What each symbol does to the units:
state | x a z d
Z477 | Z659 Z736 Z859 Z805
Z915 | Z484 Z455 Z453 Z842
Z812 | Z550 Z459 Z913 Z558
Z312 | Z255 Z873 Z125 Z578
Z387 | Z125 Z255 Z640 Z728
Z91 | Z958 Z842 Z697 Z701
Z522 | Z974 Z232 Z455 Z453
Z377 | Z501 Z920 Z516 Z314
Z291 | Z262 Z147 Z853 Z239
Z974 | Z419 Z522 Z915 Z824
Z486 | Z438 Z456 Z873 Z125
Z920 | Z377 Z370 Z430 Z513
Z442 | Z558 Z260 Z515 -
Z370 | Z920 Z629 Z501 Z680
Z429 | Z453 Z484 Z174 Z958
Z501 | Z430 Z377 Z210 Z949
Z255 | Z387 Z312 Z593 Z162
Z659 | Z549 Z477 Z456 Z873
Z260 | Z442 Z154 Z470 -
Z629 | Z370 Z116 Z377 Z210
Z116 | Z629 Z185 Z920 Z516
Z338 | Z906 Z642 Z477 Z456
Z314 | Z949 Z513 Z846 Z262
Z239 | Z642 Z529 Z906 Z549
Z174 | Z559 Z824 Z91 Z459
Z559 | Z842 Z174 Z958 Z812
Z368 | Z697 Z958 Z812 Z154
Z642 | Z338 Z239 Z736 Z859
Z455 | Z915 Z419 Z429 Z559
Z558 | Z470 Z442 - -
Z842 | Z91 Z559 Z368 Z550
Z232 | Z522 Z492 Z419 Z429
Z680 | Z513 Z210 Z949 Z147
Z492 | Z232 Z728 Z974 Z484
Z805 | Z873 Z438 Z255 Z640
Z853 | Z598 Z543 Z529 Z906
Z892 | Z147 Z846 Z262 Z968
Z906 | Z736 Z338 Z659 Z486
Z529 | Z239 Z968 Z338 Z659
Z874 | Z536 - Z116 Z377
Z238 | Z578 Z640 Z728 Z974
Z859 | Z456 Z549 Z438 Z255
Z949 | Z118 Z314 Z892 Z543
Z593 | Z640 Z125 Z578 Z232
Z118 | Z846 Z949 Z147 Z853
Z185 | Z116 Z536 Z370 Z430
Z162 | Z728 Z578 Z232 Z455
Z125 | Z593 Z387 Z238 Z492
Z968 | Z529 Z598 Z642 Z477
Z456 | Z486 Z859 Z805 Z387
Z697 | Z459 Z368 Z550 Z260
Z846 | Z892 Z118 Z291 Z598
Z536 | Z185 Z874 Z629 Z501
Z430 | Z516 Z501 Z680 Z118
Z459 | Z812 Z697 Z701 Z442
Z958 | Z368 Z91 Z459 Z913
Z640 | Z238 Z593 Z162 Z522
Z147 | Z291 Z892 Z543 Z529
Z578 | Z162 Z238 Z492 Z419
Z484 | Z429 Z915 Z824 Z91
Z728 | Z492 Z162 Z522 Z915
Z453 | Z824 Z429 Z559 Z368
Z736 | Z477 Z906 Z549 Z438
Z262 | Z543 Z291 Z598 Z642
Z515 | - Z470 - -
Z516 | Z210 Z430 Z513 Z846
Z701 | Z913 Z550 Z260 Z515
Z913 | Z154 Z701 Z442 -
Z549 | Z859 Z659 Z486 Z312
Z154 | Z260 Z913 Z558 -
Z210 | Z680 Z516 Z314 Z892
Z550 | Z701 Z812 Z154 Z470
Z824 | Z174 Z453 Z842 Z697
Z598 | Z968 Z853 Z239 Z736
Z419 | Z455 Z974 Z484 Z174
Z470 | Z515 Z558 - -
Z438 | Z805 Z486 Z312 Z593
Z873 | Z312 Z805 Z387 Z238
Z543 | Z853 Z262 Z968 Z338
Z513 | Z314 Z680 Z118 Z291

The rows follow the links: the fewer symbols apart two units are, the more alike their rows tend to be.

Name the unit of each row.
[  25   49  -15  108    5   39  -29   24   25   25   14   -6  -21 -101  -55   45  -56   -1  -30   -3  -36  -60  -26   43   12 -123   47  -53   42   60  -39    8   42   12   52   73   32  -33 -121  -45   11   11  -10   94  -71    6   39    4   43  -18  -23    6   67   24   65   47   22  -53   17    4   23] | Z255
[ -24   39    9  -71   80  -65  -50   25   18    0  -58  -38   45   -8   25  -49   19    3  -31  -90  -21  -20    6   -9  -11   -8    8   21   34   83  -81  -39  -94   53  -71   16 -113    4  -23 -132    5   11  -45  -12  -45   30    1  -44    4   21   33   22   67  -34  -68    0  -43   -7  -14   86   10] | Z846
[  39 -100    4   16  -21   30   38  -37  -48  -45   29    2  -12   32   13  -36  -47   -6   22   27   25    1  -13  -79    9   73  -21    7  -47  -85   39  -33   33  -90   20  -42   80  -69   97  164   31   11   -6  -33   47    1   41   51  -14  -55   27   -6  -11   58    7   29  -10   22  -25  -82   32] | Z659
[  47  -87    3   23   40   -3   -2  -11  -44  -66   -1  -36   13   -3   15  -75  -79   -4   -7  -46   -7  -49  -27 -103   15   35   -1    0   -8  -11  -41  -76  -12  -78   -9   -6   21 -114   45   94   60   28  -55   -9  -12   23   85   31   16  -66   63   15   71   60  -22   72  -39    3  -34  -40   72] | Z116
[  44  -16   -9  121  -15   61   -3    0   -7   -7   43   -2  -29  -77  -49   21  -86   -2  -12   21  -20  -61  -40   -6   23  -72   36  -52   13    7   -8   -4   73  -56   75   50   81  -78  -71   65   36   20  -11   74  -38    1   68   39   38  -59   -7    5   53   61   64   74   19  -41    4  -53   44] | Z805
[ -28   34   18  -87   78  -76  -47   18   12   -4  -58  -36   48    6   32  -53   32   -1  -27  -86  -19   -8   11  -14   -7   11    3   31   22   74  -72  -36 -102   54  -83    4 -121   14   -6 -128    3   13  -42  -22  -38   22   -7  -41    0   30   37   17   57  -39  -75  -12  -50    4  -13   87    3] | Z892
[ -21  -30    2  -38  -65   10   55  -33  -10    8   20   37  -18   76   17   19   51   -4   36   74   44   82   25   10  -12   82  -44   22  -48  -92   91   41   33  -13    6  -61   41   65   85   77  -34  -25   47  -56   83  -25  -60   18  -46   24  -28  -21 -116  -19    2  -59   23   42    8  -42  -47] | Z824
[ -20   40   10  -55   80  -61  -56   31   17   -1  -56  -38   38  -18   19  -48    9   -3  -31  -89  -30  -30    3   -9   -5  -15   22   12   36   90  -91  -41  -97   49  -62   26 -105   -4  -34 -131    7   17  -50   -1  -53   27   12  -46   13   17   35   26   76  -27  -58    9  -47  -13  -12   89   17] | Z118
[  18   19  -17  105  -80   77   29   -1   14   35   58   39  -48  -44  -54   83  -18   -1   13   83    1   -6   -9   66   16  -63   15  -50   -4  -36   59   59  103  -12   93   29  102   12  -58   56  -18  -10   46   59   10  -25   -7   29   12   -7  -61  -22  -41   20   91   -1   66  -20   28  -56  -12] | Z550
[ -36  -11    5  -71  -50   -9   42  -20   -4   16    5   32   -4   85   28   21   71    3   39   55   49   81   31   18  -14   80  -40   35  -41  -73   78   45    0   13  -15  -61    2   85   81   35  -43  -29   50  -66   81  -27  -73   -4  -39   38  -25  -18 -118  -36  -13  -79   22   47   16  -19  -58] | Z429
[  61  -58   -7  110  -23   49   16  -10  -31  -26   46    3  -29  -43  -27    3  -87   -2    9   30   -4  -45  -37  -39   23  -23   14  -35   -7  -41   12  -17   77  -83   66   20  103  -94   -5  125   42   21  -10   44  -11   -1   69   56   22  -71    4   -1   36   71   55   68   13  -16   -9  -78   45] | Z486
[  47  -83   -4   65  -35   43   32  -29  -36  -39   38    8  -22   -2  -12  -16  -68   -2   18   29   13  -20  -26  -67   14   34    0  -11  -27  -70   31  -29   64  -90   50  -11  100  -84   47  157   39   15   -8    3   24   -3   64   53   11  -70   15   -3   11   71   36   54    6    5  -16  -82   43] | Z859
[ -51   93   -3  -57   12  -36  -30   27   47   45  -31   -4   17   -4   -4   30   70    6  -11  -19   -8   26   23   75  -14  -37    8    4   26   65  -20   39  -47   97  -36   15  -83   96  -58 -155  -42  -14   18    2  -15   -8  -68  -54   -7   75  -31   -5  -18  -69  -25  -60    5   -3   23   83  -50] | Z728
[ -61   77    4  -83    5  -45   -7   23   39   38  -31   10   20   27   16   23   85    3   -3   -7   -1   51   33   66  -19    3   -8   22   12   34    0   39  -46   88  -43  -10  -81  109  -18 -129  -50  -21   29  -25    5   -9  -81  -51  -26   80  -31   -7  -45  -77  -32  -76    5   11   22   68  -62] | Z232
[  38  -30    0   44   64   -3  -38   12  -20  -36   -9  -40   10  -57  -12  -48  -80   -4  -28  -68  -31  -75  -33  -60   18  -34   28  -18   26   51  -78  -67  -20  -37    1   41   -2 -110  -32   13   55   31  -65   42  -59   33   89    9   40  -58   49   17  117   48   -4   86  -39  -33  -31    6   71] | Z501
[ -41   -1    5  -78  -46  -20   41  -20    7   16   -3   31    4   85   31   15   87    5   35   45   44   87   34   27  -17   76  -42   40  -33  -57   73   38   -7   23  -27  -65  -15   87   77   12  -44  -30   50  -72   70  -24  -81  -11  -43   45  -21  -11 -109  -48  -22  -80   15   43   16    2  -59] | Z484
[ -11   83  -16   76  -53   49    1   24   40   63   29   32  -29  -56  -49   95   10    9   -7   56  -10   -8    1  103    3 -103   27  -47   27   20   23   78   68   52   64   46   43   55 -107  -56  -35  -14   50   68  -20  -22  -40   -4   14   31  -70  -15  -30  -21   68  -20   58  -32   39    1  -39] | Z442
[ -31   23   11  -99   73  -71  -41   13    6   -4  -62  -35   43   22   37  -53   41    6  -25  -83   -9    1    9  -15   -9   25   -2   37   20   67  -64  -35 -115   50  -87  -12 -119   19   11 -114   -7    8  -37  -36  -28   20  -13  -44   -8   35   38   17   37  -43  -76  -17  -44    5  -13   80    0] | Z147

Each walk starts at a row. The symbols on each line, taken left to right, move it on to the next unit.
Each answer is a row, close to the row of the unit it stands for.
---
[  -3   72  -13   89  -58   55    2   18   38   54   34   38  -33  -61  -54  100    1    6    2   63  -13   -7    1   97    0 -105   23  -49   27   17   32   69   73   41   68   45   52   52  -99  -33  -30  -14   52   66  -19  -24  -31    4   18   20  -68  -19  -32   -5   75  -18   58  -32   36   -9  -30]
a x a x a a
[   4   51  -18  103  -67   67   16   11   26   44   52   44  -41  -57  -61   91  -13    7    5   73  -10  -11   -8   82    8  -92   18  -56   13   -7   36   68   90   15   84   38   80   31  -87    3  -21  -13   51   75   -9  -21  -19   14   19   10  -66  -16  -32    8   88   -1   61  -32   36  -35  -21]
x x a x a
[   1   57  -20   96  -62   60    9   13   32   53   42   35  -41  -60  -57   96   -4    6   -1   69  -12   -9    0   91    7 -106   23  -49   25    4   39   65   81   27   74   44   64   41 -102  -17  -18  -11   44   74  -12  -22  -22   14   17   16  -72  -17  -30   -1   79   -6   57  -28   35  -19  -29]
---
[ -34    9   16 -119   65  -76  -22    3    5  -12  -57  -28   47   50   52  -63   53   -2   -7  -71    1   20   18  -25  -20   59  -13   50    1   39  -43  -33 -107   43  -91  -26 -116   33   45  -89   -7    3  -31  -62    3   16  -25  -46  -18   35   41   15   13  -49  -89  -29  -49   21  -17   72  -12]
a a x z a
[ -36    2   14 -123   59  -80  -16    0   -4  -17  -60  -22   45   61   54  -61   54   -4   -1  -60    6   30   21  -35  -20   76  -23   56   -3   23  -33  -34 -103   36  -90  -40 -109   31   59  -68  -12    0  -24  -71   13   16  -23  -35  -25   34   44   11    2  -44  -85  -35  -51   31  -13   61  -11]
x x a x a
[ -32  -17   17 -127   49  -74  -11   -4  -12  -18  -51  -15   45   71   54  -65   51   -4    3  -49   19   41   27  -42  -13   89  -28   56  -16    3  -20  -33  -95   21  -85  -52  -97   30   79  -48   -8   -2  -17  -78   23   14  -29  -35  -30   28   43    6   -7  -39  -84  -34  -44   37  -17   50  -11]
---
[  23  -99    3  -25  -14    2   39  -38  -49  -48   11    4    1   65   33  -48  -16   -8   29   14   31   24   -2  -83    5  110  -32   31  -52  -86   47  -36    9  -79   -3  -59   46  -43  121  144   24   -3   -6  -63   61   -4   22   40  -21  -36   31   -6  -33   39  -15    7  -14   37  -28  -64   16]
x x a x a
[  34 -102    4   -2  -18   12   42  -38  -44  -47   22    7  -12   54   24  -47  -33   -3   28   21   29   16  -10  -84    7   97  -32   23  -49  -94   44  -30   24  -87   10  -53   62  -58  111  158   29    2   -8  -50   54    0   31   47  -18  -47   35   -5  -22   44   -8   19  -10   30  -27  -76   25]
a x d a
[  56  -36  -11  115  -22   63    3   -7  -20  -14   44   -2  -34  -57  -35   13  -85    4   -5   24  -12  -51  -34  -26   23  -48   21  -42    2  -20    1  -14   73  -65   70   36  101  -87  -33   97   37   19  -12   59  -24    7   67   47   34  -66   -4    3   45   68   67   72   20  -31  -10  -70   47]
---
[ -54   36    5  -96  -20  -37   13    1   19   25  -24   21   20   68   31   17   93    3   17   17   24   77   37   49  -24   47  -28   35  -15  -12   37   39  -33   66  -42  -42  -63  108   41  -67  -53  -26   41  -56   43  -21  -88  -35  -36   73  -18  -12  -88  -69  -37  -89    5   35   17   44  -68]
z d z a a
[  14  -29   -9   52  -90   61   62  -28  -13   12   54   46  -43   22  -20   58   -1    0   31   92   28   34    3   17    8   19  -13  -17  -37  -91   96   51   97  -41   66  -27  104   16   37  118  -15  -21   54    0   59  -28  -25   44  -15  -10  -37  -20  -86   19   58  -15   51   12   18  -81  -24]
x a x a z
[  21   -1   -9   98  -83   73   41  -11    3   23   60   43  -47  -22  -43   71  -20    6   24   90   12    8   -7   44   13  -39   -1  -36  -14  -60   72   58  105  -28   91    5  110    7  -27   88   -6  -14   54   38   27  -28   -7   39    7  -14  -56  -21  -55   28   84   -6   62  -14   23  -72  -15]
---
[ -45  100    2  -38   16  -29  -33   33   49   46  -29   -2   14  -18   -9   38   57    2  -16  -16  -24    8   18   81  -17  -60   16   -6   32   78  -31   34  -45   98  -26   28  -77   87  -81 -157  -43   -9   22   23  -31   -5  -59  -57    0   71  -33    8   -2  -58  -15  -44    3  -15   25   84  -46]
x d x x x
[ -27  -18    4  -60  -60    4   50  -22   -8   11   12   40  -12   83   24   19   61    1   37   60   44   79   26   13  -17   84  -40   29  -41  -86   86   45   22   -5   -4  -64   23   70   89   59  -39  -27   56  -64   80  -28  -67    8  -46   33  -28  -19 -109  -28   -6  -70   21   44   13  -31  -56]
a z x z x
[  22  -23  -10   68  -84   67   48  -23  -10   12   61   43  -49    6  -31   56  -10   -1   30   96   18   27   -6   31   11   -1   -7  -24  -31  -84   87   53  106  -42   73  -13  104   16   19  113  -16  -13   51   10   48  -34  -18   43   -7  -13  -43  -23  -74   23   66  -11   53    5   21  -86  -22]
---
[ -38   17   13 -109   71  -76  -34   12    0   -2  -57  -34   44   39   45  -59   47    1  -13  -78   -8   10   15  -24  -17   42  -13   47   10   52  -58  -38 -108   50  -88  -16 -122   27   27 -103   -3   -1  -34  -50  -17   26  -17  -46  -15   37   38   16   29  -44  -82  -28  -47   19  -15   82   -5]
a x d a
[ -21  -56   17 -113   19  -55   20  -27  -26  -32  -31   -7   30   92   61  -65   41   -3   16  -25   32   51   23  -63   -6  128  -43   64  -34  -41   12  -37  -69  -18  -64  -70  -57   16  121   31    5   -4   -8  -94   48    8  -15   -8  -38   13   47    7  -33  -20  -73  -33  -39   49  -24    6   -5]
z x d d
[   0   82  -13   70   14   15  -41   35   42   37    2   -8  -10  -93  -44   50  -27    4  -32  -13  -43  -52  -17   69   10 -123   46  -50   52   87  -48   24   11   51   24   74   -3    3 -135 -107   -6   10   -4   84  -68    2   12  -18   36   12  -32    7   55   -6   36   27   19  -46   21   43    8]
---
[   9  -37   -4   34  -87   50   61  -29  -16    9   50   47  -39   35  -15   44    6    4   37   94   35   45    8   17    3   29  -19   -4  -40  -95   94   49   82  -37   51  -33   92   24   49  118  -19  -17   54  -16   63  -27  -29   38  -16   -5  -39  -22  -93   15   48  -29   41   20   15  -80  -28]
x x z
[  19   10  -18  102  -80   76   34   -8   12   29   57   42  -51  -32  -47   82  -26    2   17   90    8    0  -11   53   10  -52   10  -43   -5  -45   64   59  100  -19   86   20  111   12  -39   74  -13  -13   44   48   12  -27   -8   32   11   -8  -57  -24  -49   24   88    1   60  -13   28  -65  -15]
a x a a
[  22  -16  -13   84  -87   74   47  -18   -7   20   61   44  -47   -6  -36   63  -15    1   22   91   16   16   -6   35    9  -18   -4  -33  -22  -75   80   52  106  -36   82   -5  111   12    0   98  -11  -14   49   27   37  -29  -12   40   -3   -8  -53  -24  -72   22   72   -9   59   -3   24  -76  -17]
---
[  -1  -73   12  -86    5  -38   31  -35  -38  -44  -12   -3   16   86   51  -61   20   -3   28   -8   42   44   19  -74  -11  128  -43   50  -46  -68   29  -38  -37  -47  -47  -73  -15  -12  136   87    5   -3   -4  -93   60    0   -9   14  -37   -7   44   -2  -38    4  -56  -23  -24   48  -28  -27    1]
x d x d a
[   7   70  -12   88    7   32  -40   31   25   28    8   -2  -15  -97  -51   48  -36    7  -29  -11  -43  -54  -16   56   13 -123   50  -57   50   75  -47   20   30   29   43   80    9  -14 -127  -76    7   11  -15   90  -69    4   24   -9   42   -3  -31    6   59    8   52   36   22  -52   19   24   14]
x x x d a a
[ -55   84    3  -70    7  -41  -20   23   39   44  -33    5   18   11    4   29   78    3   -9  -13   -3   37   30   77  -18  -21   -6   14   20   50   -6   36  -55   94  -45    5  -87   99  -33 -147  -44  -16   24  -12   -4  -10  -76  -52  -17   76  -29   -2  -29  -70  -30  -70   -1    8   25   81  -57]
